Here is a tiny trained network, its code and every weight. The questions are about switching its units off for an input and a target symbol, where a switched-off unit gives its printed mean instead of its output.

import numpy as np


def w(rows, s, z=0):
    codes = np.array(rows[::2]) - 128.0
    scale = np.full(codes.shape[1], s)
    scale[-1] = z or s
    return codes * scale


def norm(h):
    return h / np.sqrt((h * h).mean(-1, keepdims=True) + 1e-5)


def f(y):
    return y / 2 * (1 + np.tanh(0.7978845608 * (y + 0.044715 * y**3)))


def softmax(a):
    e = np.exp(a - a.max(-1, keepdims=True))
    return e / e.sum(-1, keepdims=True)


def log_softmax(a):
    a = a - a.max(-1, keepdims=True)
    return a - np.log(np.exp(a).sum(-1, keepdims=True))


def net(x, mask):
    ids = ['ΞΣΦΨαεζμτ'.index(c) for c in x.split()]
    T = len(ids)
    res = E[ids] + P[:T]
    u = 0
    for l in range(2):
        q, k, v = (norm(res) @ M[l].T for M in (Q, K, V))
        z = softmax(np.where(np.tri(T) > 0, q @ k.T / 4**0.5, -1e9)) @ v
        res = res + np.where(mask[u], z, O[l][:, -1]) @ O[l][:, :-1]
        u += 1
        y = f(norm(res) @ A[l][:, :-1].T + A[l][:, -1])
        res = res + np.where(mask[u : u + 8], y, B[l][:, -1]) @ B[l][:, :-1]
        u += 8
    return log_softmax(norm(res)[-1] @ U[:, :-1].T + U[:, -1])


Q, K, V, O, A, B = {}, {}, {}, {}, {}, {}
E = w([
[129,86,177],'Ξ',
[172,133,155],'Σ',
[122,143,112],'Φ',
[118,140,115],'Ψ',
[171,133,153],'α',
[49,165,58],'ε',
[173,140,239],'ζ',
[90,109,111],'μ',
[108,74,251],'τ',
],0.021)
P = w([
[94,252,179],'0',
[180,131,108],'1',
[52,84,124],'2',
[178,132,110],'3',
[51,84,125],'4',
[177,132,108],'5',
[66,92,78],'6',
[176,129,109],'7',
],0.014)
Q[0] = w([
[165,149,2],'0.h0',
[90,158,201],'0.h0',
[136,131,60],'0.h0',
[130,160,90],'0.h0',
],0.02)
K[0] = w([
[161,20,99],'0.h0',
[97,254,196],'0.h0',
[134,62,105],'0.h0',
[127,124,148],'0.h0',
],0.021)
V[0] = w([
[84,195,224],'0.h0',
[81,253,117],'0.h0',
[106,211,160],'0.h0',
[127,116,138],'0.h0',
],0.002)
O[0] = w([
[2,107,158,250],'0.h0',
[18,104,67,200],'0.h0',
[37,105,102,207],'0.h0',
[131,136,143,129],'0.h0',
],0.0031,0.002)
A[0] = w([
[55,142,120,179],'0.n0',
[183,13,125,70],'0.n1',
[94,176,90,108],'0.n2',
[194,89,147,68],'0.n3',
[252,167,98,126],'0.n4',
[105,70,125,188],'0.n5',
[194,200,11,1],'0.n6',
[85,122,17,17],'0.n7',
],0.018,0.0041)
B[0] = w([
[151,177,121,197],'0.n0',
[79,145,212,244],'0.n1',
[131,207,148,150],'0.n2',
[116,107,197,227],'0.n3',
[177,98,2,254],'0.n4',
[131,132,119,212],'0.n5',
[10,196,99,193],'0.n6',
[92,54,197,191],'0.n7',
],0.025,0.0056)
Q[1] = w([
[34,149,116],'1.h0',
[253,79,53],'1.h0',
[91,173,241],'1.h0',
[176,90,100],'1.h0',
],0.021)
K[1] = w([
[101,204,117],'1.h0',
[109,3,100],'1.h0',
[186,190,179],'1.h0',
[135,102,125],'1.h0',
],0.026)
V[1] = w([
[216,132,216],'1.h0',
[100,5,189],'1.h0',
[142,160,163],'1.h0',
[251,132,101],'1.h0',
],0.017)
O[1] = w([
[58,25,118,254],'1.h0',
[94,45,250,15],'1.h0',
[91,128,110,200],'1.h0',
[167,29,65,188],'1.h0',
],0.019,0.0097)
A[1] = w([
[91,40,162,2],'1.n0',
[207,56,202,96],'1.n1',
[138,218,250,172],'1.n2',
[102,55,55,119],'1.n3',
[183,33,198,82],'1.n4',
[136,116,253,66],'1.n5',
[175,52,181,84],'1.n6',
[73,139,113,64],'1.n7',
],0.021,0.0044)
B[1] = w([
[89,113,18,224],'1.n0',
[163,240,168,170],'1.n1',
[222,52,212,164],'1.n2',
[183,105,193,255],'1.n3',
[184,254,182,191],'1.n4',
[192,42,199,149],'1.n5',
[138,225,144,174],'1.n6',
[77,167,166,182],'1.n7',
],0.032,0.011)
U = w([
[9,217,201,101],'Ξ',
[219,67,44,146],'Σ',
[119,189,61,5],'Φ',
[135,127,152,211],'Ψ',
[194,91,75,86],'α',
[224,254,215,69],'ε',
[22,30,85,212],'ζ',
[122,181,75,56],'μ',
[165,44,249,149],'τ',
],0.0092,0.0026)

Each question gives the input, a string of symbols that net reads in full, and the target symbol t.
The units are the heads (4 rows each of Q, K, V and O) and the neurons (one row each of A and B). Each row of codes is followed by its name. A weight is (code - 128) times the scale printed after its matrix; where a second scale follows, it is the last column's (O, A, B and U).
mask holds one flag per unit, layer by layer, with each layer's heads first. A switched-off unit (its flag False) gives its mean, the last column of its rows in O or B, instead of its output. The means were averaged over made-up inputs and are rounded, as every weight is.
A unit's drop is (log p(t) with every unit on - log p(t) with that unit switched off) / (log p(t) with every unit on - log p(t) with every unit switched off).
The circuit of an input: a set's keep is (log p(t) with only the set's units on - log p(t) with every unit switched off) / (log p(t) with every unit on - log p(t) with every unit switched off). Starting from the 12 units with the biggest drops (on a tie, the unit counted first), units are removed one at a time, each time the one whose removal leaves the highest keep (on an exact tie, the one counted first), for as long as the keep stays at least 0.8.
units of the circuit, in order: the units of the circuit, biggest drop first
most important unit: the unit with the biggest drop
k most important neurons: the k neurons with the biggest drops, biggest first
top k neurons in layer l: the k neurons of layer l with the biggest drops, biggest first
input Σ Ξ Ξ ζ ζ ε α, target Σ: most important unit : 0.n1
input ζ Σ ε ζ ζ, target ζ: units of the circuit, in order : [1.h0 1.n0]
input Σ ε Ξ, target Σ: units of the circuit, in order : [1.h0 0.n6 0.n3]
input Σ τ ζ, target Σ: units of the circuit, in order : [0.n6 1.h0 0.n3]
input Ξ Φ Ξ ζ Ξ Φ Σ, target Ξ: 2 most important neurons : [0.n1 0.n7]
input ζ ζ ζ ζ ζ, target ζ: units of the circuit, in order : [0.n6 1.h0 1.n0]
input Ξ Σ Ξ μ Φ Ξ Ξ, target Ξ: top 2 neurons in layer 0 : [0.n4 0.n3]
input τ Σ ζ μ Φ, target τ: 2 most important neurons : [0.n7 0.n4]
input ζ τ Φ Ξ Ξ Ξ Φ, target ζ: units of the circuit, in order : [0.n7 1.n0]
input Σ ζ Σ, target Σ: units of the circuit, in order : [1.h0 0.n6 0.n3]
input α ζ ε, target Σ: units of the circuit, in order : [1.h0 0.n6 0.n3 1.n3]
input Ξ Ξ Φ, target Ξ: top 4 neurons in layer 0 : [0.n4 0.n3 0.n1 0.n7]
input ζ ζ α, target ζ: 3 most important neurons : [0.n4 0.n1 0.n6]
input ε ζ ζ ζ ε Σ μ, target ε: units of the circuit, in order : [1.h0]
input Σ Σ μ Ψ τ Ξ ε, target Σ: 4 most important neurons : [0.n1 0.n3 0.n6 0.n7]
input ζ Ξ Σ ζ Ξ, target ζ: top 2 neurons in layer 0 : [0.n4 0.n6]
input Σ Ξ ζ α Ξ, target Σ: top 4 neurons in layer 0 : [0.n6 0.n3 0.n7 0.n1]
input ζ ε Ξ, target ζ: 4 most important neurons : [0.n6 0.n4 0.n7 0.n3]
input Σ ζ ζ ε ζ Σ ζ Ξ, target τ: 2 most important neurons : [0.n7 0.n3]
input ζ Ξ α μ Φ, target ζ: most important unit : 0.n4
input ζ ζ ε, target ζ: 4 most important neurons : [0.n7 0.n6 0.n4 0.n1]
input ζ Ξ μ Σ ζ Σ ε, target ζ: top 3 neurons in layer 0 : [0.n7 0.n6 0.n1]
input Σ α μ, target Σ: top 2 neurons in layer 0 : [0.n1 0.n4]
input ζ ζ τ, target ζ: 4 most important neurons : [0.n6 0.n3 0.n7 0.n4]
input ζ ζ ε Ξ α, target ζ: top 4 neurons in layer 0 : [0.n4 0.n7 0.n1 0.n6]
input Ξ Ξ Ξ μ ζ ζ ε, target Ξ: 4 most important neurons : [0.n4 0.n7 0.n1 0.n3]
input ζ ζ ε Ξ ζ Σ Ψ, target ζ: most important unit : 0.n7
